Below is a small trained network, with its code and all its weights. Each question gives an input and a target symbol and asks what happens when units are switched off, that is, made to give their printed mean instead of their output.

import numpy as np


def w(rows, s, z=0):
    codes = np.array(rows[::2]) - 128.0
    scale = np.full(codes.shape[1], s)
    scale[-1] = z or s
    return codes * scale


def f(y):
    return y / 2 * (1 + np.tanh(0.7978845608 * (y + 0.044715 * y**3)))


def softmax(a):
    e = np.exp(a - a.max(-1, keepdims=True))
    return e / e.sum(-1, keepdims=True)


def log_softmax(a):
    a = a - a.max(-1, keepdims=True)
    return a - np.log(np.exp(a).sum(-1, keepdims=True))


def net(x, mask):
    ids = ['βγζημξπτψω'.index(c) for c in x.split()]
    T = len(ids)
    res = E[ids] + P[:T]
    r = res
    for j in range(2):
        rows = slice(4 * j, 4 * j + 4)
        q, k, v = (r @ M[0][rows].T for M in (Q, K, V))
        z = softmax(np.where(np.tri(T) > 0, q @ k.T / 4**0.5, -1e9)) @ v
        o = O[0][rows]
        res = res + np.where(mask[j], z, o[:, -1]) @ o[:, :-1]
    y = f(res @ A[0][:, :-1].T + A[0][:, -1])
    res = res + np.where(mask[2:14], y, B[0][:, -1]) @ B[0][:, :-1]
    return log_softmax(res[-1] @ U[:, :-1].T + U[:, -1])


Q, K, V, O, A, B = {}, {}, {}, {}, {}, {}
E = w([
[106,98,79,105],'β',
[148,84,147,158],'γ',
[152,48,142,125],'ζ',
[83,153,5,82],'η',
[160,78,64,128],'μ',
[142,111,101,147],'ξ',
[102,107,133,142],'π',
[72,127,83,108],'τ',
[137,131,67,147],'ψ',
[143,104,109,163],'ω',
],0.028)
P = w([
[54,105,155,169],'0',
[169,75,109,23],'1',
[130,142,104,178],'2',
[105,145,188,142],'3',
[194,118,80,4],'4',
[146,165,99,177],'5',
],0.018)
Q[0] = w([
[178,135,107,153],'h0',
[40,57,165,117],'h0',
[124,223,203,166],'h0',
[190,110,109,100],'h0',
[116,138,151,14],'h1',
[181,97,95,142],'h1',
[49,184,178,254],'h1',
[201,102,162,39],'h1',
],0.0086)
K[0] = w([
[143,135,131,133],'h0',
[132,154,107,182],'h0',
[92,88,131,123],'h0',
[160,164,102,130],'h0',
[50,48,97,60],'h1',
[182,80,31,95],'h1',
[196,167,153,19],'h1',
[60,8,136,133],'h1',
],0.012)
V[0] = w([
[125,109,94,221],'h0',
[62,22,106,153],'h0',
[188,84,103,99],'h0',
[204,156,113,97],'h0',
[13,112,148,47],'h1',
[54,254,202,126],'h1',
[84,4,128,133],'h1',
[129,248,87,223],'h1',
],0.0084)
O[0] = w([
[151,186,103,170,133],'h0',
[151,214,105,101,254],'h0',
[143,122,153,101,193],'h0',
[87,99,172,77,119],'h0',
[122,131,226,37,205],'h1',
[153,209,205,66,18],'h1',
[133,18,151,124,245],'h1',
[254,245,29,151,132],'h1',
],0.0077,0.0082)
A[0] = w([
[103,137,146,72,169],'n0',
[63,110,172,102,109],'n1',
[72,71,114,170,254],'n2',
[76,63,121,180,66],'n3',
[59,196,225,241,151],'n4',
[82,118,229,81,50],'n5',
[48,139,87,39,76],'n6',
[75,117,165,225,136],'n7',
[59,70,59,44,186],'n8',
[82,176,74,245,113],'n9',
[147,149,223,228,156],'n10',
[205,75,167,137,193],'n11',
],0.011,0.0076)
B[0] = w([
[115,181,157,130,162],'n0',
[177,124,153,140,150],'n1',
[64,182,151,92,196],'n2',
[185,130,76,67,168],'n3',
[195,157,96,9,137],'n4',
[173,36,65,146,148],'n5',
[177,137,136,153,197],'n6',
[173,166,143,206,151],'n7',
[107,120,138,160,254],'n8',
[150,68,201,102,180],'n9',
[111,19,58,181,136],'n10',
[117,195,126,165,161],'n11',
],0.013,0.027)
U = w([
[65,135,234,161,168],'β',
[205,136,22,148,76],'γ',
[118,103,97,252,148],'ζ',
[124,188,101,198,203],'η',
[91,119,86,69,169],'μ',
[135,103,197,189,107],'ξ',
[161,71,75,17,70],'π',
[156,172,182,25,164],'τ',
[149,111,191,148,144],'ψ',
[216,99,155,104,1],'ω',
],0.012,0.008)

Each question gives the input, a string of symbols that net reads in full, and the target symbol t.
The units are the heads (4 rows each of Q, K, V and O) and the neurons (one row each of A and B). Each row of codes is followed by its name. A weight is (code - 128) times the scale printed after its matrix; where a second scale follows, it is the last column's (O, A, B and U).
mask holds one flag per unit, heads first, then neurons. A switched-off unit (its flag False) gives its mean, the last column of its rows in O or B, instead of its output. The means were averaged over made-up inputs and are rounded, as every weight is.
A unit's drop is (log p(t) with every unit on - log p(t) with that unit switched off) / (log p(t) with every unit on - log p(t) with every unit switched off).
The circuit of an input: a set's keep is (log p(t) with only the set's units on - log p(t) with every unit switched off) / (log p(t) with every unit on - log p(t) with every unit switched off). Starting from the 12 units with the biggest drops (on a tie, the unit counted first), units are removed one at a time, each time the one whose removal leaves the highest keep (on an exact tie, the one counted first), for as long as the keep stays at least 0.8.
circuit, biggest first: the units of the circuit, biggest drop first
unit that matters most: the unit with the biggest drop
top k neurons: the k neurons with the biggest drops, biggest first
heads that matter: for each layer, one digit per head in row order, 1 if its drop is at least 0.15 and else 0, layers parted by /
input η η τ τ β, target τ: heads that matter -> 01
input ω γ ζ, target η: heads that matter -> 00
input η τ ψ π ζ, target τ: heads that matter -> 01
input ω ξ τ τ τ τ, target β: heads that matter -> 00
input π τ η ω π ω, target ξ: top neuron -> [n9]
input π τ μ π, target π: top 2 neurons -> [n4 n5]
input μ η μ η η, target μ: circuit, biggest first -> [h1 n2 n8]
input ζ ξ μ, target π: circuit, biggest first -> [n3 h1 n9 n2]
input π τ ω ω μ π, target τ: circuit, biggest first -> [n3 n2 n9 h1]
input τ η η μ, target η: top 2 neurons -> [n9 n3]
input γ ζ π π γ, target β: heads that matter -> 00
input η ξ η η ω, target τ: heads that matter -> 01
input γ μ τ ζ η, target β: circuit, biggest first -> [n8 h0 n3]
input ψ η ζ η τ, target γ: circuit, biggest first -> [h1]
input ζ η η μ, target μ: circuit, biggest first -> [n6 n7 n9]
input ψ ψ ζ γ, target γ: heads that matter -> 00
input ζ τ η η γ, target π: top 2 neurons -> [n3 n5]
input π μ π, target τ: top 3 neurons -> [n3 n2 n4]
input β μ η μ μ, target ξ: circuit, biggest first -> [h1 n8 n3]
input μ τ τ ω τ, target μ: circuit, biggest first -> [h1 n2 n9]
input π μ β, target μ: circuit, biggest first -> [n3 n2 h1]
input π π β μ, target η: top 2 neurons -> [n9 n11]
input γ η η τ ζ, target β: unit that matters most -> n11
input ψ ψ τ ω ω, target γ: top 3 neurons -> [n2 n9 n8]
input ψ β η μ η, target γ: top 3 neurons -> [n2 n6 n9]
